Here is a tiny trained network, its code and every weight. The questions are about switching its units off for an input and a target symbol, where a switched-off unit gives its printed mean instead of its output.

import numpy as np


def w(rows, s, z=0):
    codes = np.array(rows[::2]) - 128.0
    scale = np.full(codes.shape[1], s)
    scale[-1] = z or s
    return codes * scale


def f(y):
    return np.maximum(y, 0)


def softmax(a):
    e = np.exp(a - a.max(-1, keepdims=True))
    return e / e.sum(-1, keepdims=True)


def log_softmax(a):
    a = a - a.max(-1, keepdims=True)
    return a - np.log(np.exp(a).sum(-1, keepdims=True))


def net(x, mask):
    ids = ['αβγδηθπσφω'.index(c) for c in x.split()]
    T = len(ids)
    res = E[ids] + P[:T]
    r = res
    for j in range(3):
        rows = slice(2 * j, 2 * j + 2)
        q, k, v = (r @ M[0][rows].T for M in (Q, K, V))
        z = softmax(np.where(np.tri(T) > 0, q @ k.T / 2**0.5, -1e9)) @ v
        o = O[0][rows]
        res = res + np.where(mask[j], z, o[:, -1]) @ o[:, :-1]
    y = f(res @ A[0][:, :-1].T + A[0][:, -1])
    res = res + np.where(mask[3:15], y, B[0][:, -1]) @ B[0][:, :-1]
    return log_softmax(res[-1] @ U[:, :-1].T + U[:, -1])


Q, K, V, O, A, B = {}, {}, {}, {}, {}, {}
E = w([
[37,96,175,145,113,100,66,189,138,161],'α',
[109,126,154,179,27,133,155,143,102,151],'β',
[172,115,87,102,147,182,72,101,113,200],'γ',
[111,132,168,86,84,80,133,64,162,85],'δ',
[100,75,148,104,189,117,83,101,186,110],'η',
[150,110,141,193,118,163,145,129,157,34],'θ',
[113,94,82,217,131,121,74,156,127,150],'π',
[3,224,17,102,176,144,151,135,47,48],'σ',
[148,90,77,145,100,168,186,78,139,158],'φ',
[155,170,137,158,100,118,54,130,130,70],'ω',
],0.015)
P = w([
[87,115,142,126,106,190,99,57,128,129],'0',
[107,88,113,121,112,135,175,188,124,109],'1',
[149,75,101,129,79,112,118,126,96,117],'2',
[119,81,120,124,39,159,79,70,109,89],'3',
[154,253,176,166,142,128,120,122,164,188],'4',
[100,142,133,143,159,112,155,154,166,156],'5',
[102,81,102,129,130,116,139,126,147,131],'6',
],0.013)
Q[0] = w([
[188,244,184,140,167,103,151,142,144,179],'h1',
[85,134,92,204,218,98,217,156,207,162],'h1',
[157,113,104,67,45,114,163,147,98,55],'h2',
[84,43,90,128,107,163,32,118,160,142],'h2',
[54,7,101,29,100,92,101,137,87,67],'h3',
[210,98,66,204,27,254,65,111,111,103],'h3',
],0.0092)
K[0] = w([
[148,146,101,110,196,80,218,229,137,132],'h1',
[204,48,102,94,96,29,112,168,94,125],'h1',
[122,104,203,181,124,173,87,65,178,178],'h2',
[70,161,91,140,104,173,110,57,66,83],'h2',
[129,100,160,184,79,177,52,37,155,139],'h3',
[6,213,102,132,161,199,136,83,79,102],'h3',
],0.011)
V[0] = w([
[192,137,93,81,204,171,108,48,168,87],'h1',
[123,227,198,86,87,138,37,118,71,136],'h1',
[181,103,185,144,41,139,154,104,145,152],'h2',
[143,121,172,235,154,133,100,149,156,24],'h2',
[113,155,187,92,76,125,254,79,118,78],'h3',
[119,83,211,48,133,80,116,136,192,145],'h3',
],0.0082)
O[0] = w([
[160,155,95,157,184,108,178,156,195,131,177],'h1',
[130,248,190,118,132,130,100,142,102,193,154],'h1',
[140,129,172,188,141,84,183,124,136,181,2],'h2',
[223,112,132,95,137,83,123,182,86,95,150],'h2',
[87,111,165,73,173,86,188,120,103,170,106],'h3',
[127,100,78,50,65,89,103,186,173,193,91],'h3',
],0.012,0.0048)
A[0] = w([
[203,79,119,168,107,75,147,172,161,234,146],'n1',
[128,119,159,248,51,46,126,176,226,138,100],'n2',
[174,133,143,178,1,155,220,163,129,166,131],'n3',
[62,103,239,144,108,117,161,151,41,167,73],'n4',
[111,202,198,125,146,10,241,100,133,215,198],'n5',
[163,119,164,169,142,105,99,120,116,59,44],'n6',
[161,111,178,57,143,201,107,67,170,130,1],'n7',
[85,170,113,154,167,71,245,81,56,68,120],'n8',
[143,186,109,130,59,124,78,155,119,117,29],'n9',
[180,21,142,125,127,55,97,89,115,178,128],'n10',
[205,106,231,224,177,81,155,98,80,158,94],'n11',
[179,59,197,143,56,147,183,122,129,95,181],'n12',
],0.0067,0.0035)
B[0] = w([
[182,114,101,56,139,14,102,138,150,48,199],'n1',
[138,112,62,73,220,176,163,54,161,224,199],'n2',
[159,141,173,77,112,142,2,141,135,160,168],'n3',
[146,120,89,92,159,179,138,97,87,140,177],'n4',
[44,172,112,132,141,99,95,70,46,87,212],'n5',
[118,179,104,124,180,68,96,122,113,93,174],'n6',
[154,144,72,52,134,144,184,129,168,110,168],'n7',
[116,110,128,67,70,140,147,184,162,106,254],'n8',
[76,119,111,146,91,165,212,127,198,149,180],'n9',
[99,7,180,144,95,147,152,183,88,122,175],'n10',
[192,122,205,30,93,148,189,151,112,151,196],'n11',
[131,67,77,179,144,79,114,110,61,88,178],'n12',
],0.0071)
U = w([
[75,69,196,156,40,155,45,208,126,164,254],'α',
[115,74,165,108,128,166,135,116,64,188,71],'β',
[170,171,72,139,221,207,154,58,149,216,133],'γ',
[98,145,116,107,123,4,98,40,131,136,79],'δ',
[163,94,74,46,141,113,92,98,217,116,118],'η',
[161,66,161,112,154,115,148,178,106,97,31],'θ',
[121,75,85,249,153,92,32,97,58,96,145],'π',
[87,170,61,102,91,140,165,154,107,92,120],'σ',
[109,33,98,151,107,176,254,44,146,163,110],'φ',
[186,220,194,119,158,87,54,172,136,141,226],'ω',
],0.0054,0.0028)

Each question gives the input, a string of symbols that net reads in full, and the target symbol t.
The units are the heads (2 rows each of Q, K, V and O) and the neurons (one row each of A and B). Each row of codes is followed by its name. A weight is (code - 128) times the scale printed after its matrix; where a second scale follows, it is the last column's (O, A, B and U).
mask holds one flag per unit, heads first, then neurons. A switched-off unit (its flag False) gives its mean, the last column of its rows in O or B, instead of its output. The means were averaged over made-up inputs and are rounded, as every weight is.
A unit's drop is (log p(t) with every unit on - log p(t) with that unit switched off) / (log p(t) with every unit on - log p(t) with every unit switched off).
The circuit of an input: a set's keep is (log p(t) with only the set's units on - log p(t) with every unit switched off) / (log p(t) with every unit on - log p(t) with every unit switched off). Starting from the 12 units with the biggest drops (on a tie, the unit counted first), units are removed one at a time, each time the one whose removal leaves the highest keep (on an exact tie, the one counted first), for as long as the keep stays at least 0.8.
units of the circuit, in order: the units of the circuit, biggest drop first
unit that matters most: the unit with the biggest drop
k most important neurons: the k neurons with the biggest drops, biggest first
which heads matter: for each layer, one digit per head in row order, 1 if its drop is at least 0.15 and else 0, layers parted by /
drop of u: that unit's drop, to one decimal
input γ η π η δ, target η: units of the circuit, in order	h3, h1
input η φ ω π, target η: units of the circuit, in order	h3, n2, h1
input η η α ω φ, target η: units of the circuit, in order	h3, n1
input α η σ ω, target ω: most important neuron	n11
input σ η η γ π, target π: units of the circuit, in order	h1, h3
input α σ α γ, target γ: which heads matter	011
input σ η γ ω, target ω: units of the circuit, in order	h1, h3, n11
input φ φ η δ, target φ: units of the circuit, in order	h1, h2
input ω γ φ, target ω: units of the circuit, in order	h1, h2, n3
input α η σ φ φ, target φ: which heads matter	101
input η η η θ, target η: units of the circuit, in order	h3, h1, n2
input η ω π, target η: units of the circuit, in order	h3, n1, h1
input η π π β, target η: 3 most important neurons	n2, n1, n3
input γ π π η, target γ: which heads matter	110
input π β ω η π, target β: unit that matters most	h1
input θ η η ω, target θ: which heads matter	011
input σ σ η σ θ, target θ: which heads matter	101
input σ η θ, target θ: units of the circuit, in order	h3, n11, h2
input α β η ω, target α: which heads matter	101
input δ η π, target δ: units of the circuit, in order	h3, n5, n1, h2
input π γ γ α σ θ β, target β: unit that matters most	n11
input δ π η θ, target δ: which heads matter	111
input ω γ η η θ α, target η: units of the circuit, in order	h3, n2, h1
input α ω δ, target α: which heads matter	101
input η η η η η φ, target η: units of the circuit, in order	h3, n1, h1
input η η β η γ, target η: units of the circuit, in order	h3, h1
input φ γ η, target φ: unit that matters most	h2
input π η α φ σ π, target π: 2 most important neurons	n8, n11
input π α θ δ π α η, target δ: 3 most important neurons	n5, n1, n8
input θ θ η, target θ: drop of h2	0.7
